Here is a tiny trained network, its code and every weight. The questions are about switching its units off for an input and a class, where a switched-off unit gives its printed mean instead of its output.

import numpy as np


def w(rows, s, z=0):
    codes = np.array(rows[::2]) - 128.0
    scale = np.full(codes.shape[1], s)
    scale[-1] = z or s
    return codes * scale


def f(y):
    return np.maximum(y, 0)


def log_softmax(a):
    a = a - a.max(-1, keepdims=True)
    return a - np.log(np.exp(a).sum(-1, keepdims=True))


def net(x, mask):
    res = np.array(x, float).reshape(1, 2) / 4 @ E
    y = f(res @ A[0][:, :-1].T + A[0][:, -1])
    res = res + np.where(mask, y, B[0][:, -1]) @ B[0][:, :-1]
    return log_softmax(res[-1] @ U[:, :-1].T + U[:, -1])


A, B = {}, {}
E = w([
[201,53,78,185],'x0',
[129,109,249,197],'x1',
],0.017)
A[0] = w([
[106,54,207,203,80],'n0',
[196,88,32,153,120],'n1',
[98,247,55,42,255],'n2',
[187,14,145,184,23],'n3',
[90,188,194,154,133],'n4',
[196,105,78,126,124],'n5',
],0.014,0.0062)
B[0] = w([
[74,95,178,104,219],'n0',
[207,154,85,134,227],'n1',
[58,58,77,108,253],'n2',
[20,47,99,131,210],'n3',
[153,175,247,107,201],'n4',
[206,182,39,149,191],'n5',
],0.012,0.022)
U = w([
[37,8,99,122,206],'0',
[146,182,245,111,123],'1',
[224,125,71,134,5],'2',
],0.013,0.0022)

Each question gives the input, the list of numbers given to net, and the class t.
The units are the neurons (one row each of A and B). Each row of codes is followed by its name. A weight is (code - 128) times the scale printed after its matrix; where a second scale follows, it is the last column's (A, B and U).
mask holds one flag per neuron, in row order. A switched-off neuron (its flag False) gives its mean, the last column of its row in B, instead of its output. The means were averaged over made-up inputs and are rounded, as every weight is.
A unit's drop is (log p(t) with every unit on - log p(t) with that unit switched off) / (log p(t) with every unit on - log p(t) with every unit switched off).
The circuit of an input: a set's keep is (log p(t) with only the set's units on - log p(t) with every unit switched off) / (log p(t) with every unit on - log p(t) with every unit switched off). Starting from all 6 units, units are removed one at a time, each time the one whose removal leaves the highest keep (on an exact tie, the one counted first), for as long as the keep stays at least 0.8.
circuit, biggest first: the units of the circuit, biggest drop first
k most important neurons: the k neurons with the biggest drops, biggest first
drop of u: that unit's drop, to one decimal
input [1,-1], class 2: circuit, biggest first : (n3)
input [1,0], class 2: 2 most important neurons : (n2, n3)
input [1,-7], class 2: 4 most important neurons : (n3, n1, n5, n0)
input [-2,1], class 1: 2 most important neurons : (n3, n2)
input [-5,1], class 1: 2 most important neurons : (n3, n4)
input [0,8], class 1: 2 most important neurons : (n2, n4)
input [0,3], class 1: 2 most important neurons : (n2, n3)
input [-1,2], class 1: 2 most important neurons : (n2, n3)
input [7,-5], class 2: drop of n3 : 0.0
input [-1,6], class 1: drop of n2 : 0.1
